z_755: [147 111 133  99  78 100 121 179 125 131 109 131 109 115 126 117 134 119
 127 158  90 116  83 121 126  71 115 106 131 108 116 213 149 101  61 135
 126 173]
z_710: [147 111 133  99  78 100 121 179 125 131 109 131 109 115 126 117 170 119
 127 158  90 116  83 121 126  71 115 106 131 108 116 213 149 101  61 135
 126 173]
z_578: [119 106  96 141 104  80 117 133 168 171 156 162 141 128 115 179 118 159
 172 165 152 162 118 108 143  73 198 160  95 107 102 134 109 175 127 153
 126 151]
z_823: [ 85 100 180 168  95  94 150 154 105 145 169 109 115 131  96 127 158 172
  78 157 131 120 140 142 111 103 128 127 131 151  83 148 138  75 125 168
 154  66]
rev: [154 168 125  75] | z_823
[147 111 133  99  78 100 121 179 125 131 109 131 109 115 126 117 170 119
 127 158  90 116  83 121 126  71 115 106 131 108 116 213 149 101  61 135
 126 173] | z_710
[147 111 133  99  78 100 121 179 125 131 109 131 109 115 126 117 134 119
 127 158  90 116  83 121 126  71 115 106 131 108 116 213 149 101  61 135
 126 173] | z_755
rev: [104 141] | z_578

z_218: [113 157  70 110 210 103  72 126 162]
z_578: [157  96  90 112 100  53 158  65 142]
z_107: [ 99  64  77 210 168  77 203 197 169]
z_425: [138 182 183 171 165 212  38 108 219]
z_25: [ 67 221 221  88  88 161 118 187  96]
z_820: [146 183  88 175 218 139 180  94  77]
where: [90] | z_578, 2
size: [157  96  90 112 100  53 158  65 142] | 9
where: [65] | z_578, 7
size: [157  96  90] | 3

z_107: [ 37  68 142 145]
z_363: [134 158 158 125]
z_710: [ 33 107 139 156]
z_755: [130 183 106 119]
z_25: [173 218 113 133]
z_679: [143 171 134 130]
z_425: [178 158 158 153]
z_218: [ 73 178  73 100]
z_969: [129 141  74  89]
z_823: [199  81 182 151]
z_578: [110 218 113 135]
z_820: [134 154 139 138]
rev: [154 134] | z_820
where: [129] | z_969, 0
[178 158 158 153] | z_425

z_218: [118  57 106 141  81 166  92 146 174 135 138 138  63 164 129 171 161 112
 142 162  69 140 117 118 146 137  69  77 129 138 126  52 122 121]
z_578: [209 104 117 104 113 108 161 103  90 139 157  77 209 104 115  95  87 128
 124 121 181  82 158  93 115  93 194 173  67 103 104 129 113  53]
z_820: [114 166 182 132 131 141 138 110 132 101 114 144 123 129  98 135 173 125
 134 128 139 143  94 107 124 126 137 120  95 153 127 143 116  95]
z_679: [135 152 149 104 113 108 161 103  90 139 157  77 209 104 115  95  87 162
 124 121 181  82 158  93 115  93 194 173  67 132 137 173 119 102]
z_363: [106 113 156 148 113 155 127  83 107 119 140 134 145  97 102 132 146 122
  96 144 119 124 146 116 130 132 155 143 114 129 105 103 104  57]
[135 152 149 104 113 108 161 103  90 139 157  77 209 104 115  95  87 162
 124 121 181  82 158  93 115  93 194 173  67 132 137 173 119 102] | z_679
rev: [129 104 103  67 173 194] | z_578
[209 104 117 104 113 108 161 103  90 139 157  77 209 104 115  95  87 128
 124 121 181  82 158  93 115  93 194 173  67 103 104 129 113  53] | z_578
[106 113 156 148 113 155 127  83 107 119 140 134 145  97 102 132 146 122
  96 144 119 124 146 116 130 132 155 143 114 129 105 103 104  57] | z_363

z_823: [173 142  90 120]
z_218: [148 162  53 124]
z_425: [162  51 112  90]
z_25: [136 144 136 137]
z_107: [ 75 159 173  53]
z_578: [115  35 143  60]
z_969: [170  58 158 146]
z_710: [118 134 176  81]
z_820: [112 149 157 149]
z_679: [128 142 112  90]
z_755: [170  58 158 152]
[158 146] | z_969
size: [148] | 1
size: [170  58] | 2
[ 58 158 152] | z_755
size: [162  51] | 2
rev: [ 53 162] | z_218
[128 142 112  90] | z_679

z_363: [ 70 153 154 152 148 142 135 128 122 118 115 116 128 119 126 132 141 150
 158 164 167 169 166 161 155 147]
z_25: [ 70 136 133 129 125 122 119 118 118 119 122 125 118 130 134 139 143 146
 148 148 147 143 139 134 128 124]
z_425: [ 70 147 150 153 155 158 159 160 160 158 156 153 160 149 144 138 132 127
 120 114 110 106 103 100 100 101]
z_107: [149 149 151 154 160 165 172 138 141 142 144 144 138 144 145 146 146 149
 150 152 154 154 153 150 146 140]
z_820: [ 70 211 222 224 219 205 185 163 139 117  99  87 163  79  76  77  81  85
  86  87  86  82  78  73  69  66]
z_755: [ 70 104 110 115 122 126 130 133 135 134 134 130 133 128 110 121 119 115
 113 112 111 111 111 111 111 112]
z_710: [ 70 149 149 151 154 160 165 170 174 176 174 169 170 161 150 138 125 113
 102  93  87  84  82  82  83  86]
z_218: [ 70 135 135 134 132 129 125 122 118 114 111 108 122 105 101  96  90  83
  75  67  59  54  52  53  59  68]
z_578: [ 70 102 109 111 111 108 103  98  94  92  94 100  98 108 120 134 149 163
 176 186 194 199 202 203 203 202]
z_679: [ 70  92  88  90  94 103 114 126 136 146 149 148 126 145 138 128 120 112
 108 107 111 117 125 133 142 148]
rev: [170 165 160 154 151 149 149] | z_710
[ 70 147 150 153 155 158 159 160 160 158 156 153 160 149 144 138 132 127
 120 114 110 106 103 100 100 101] | z_425

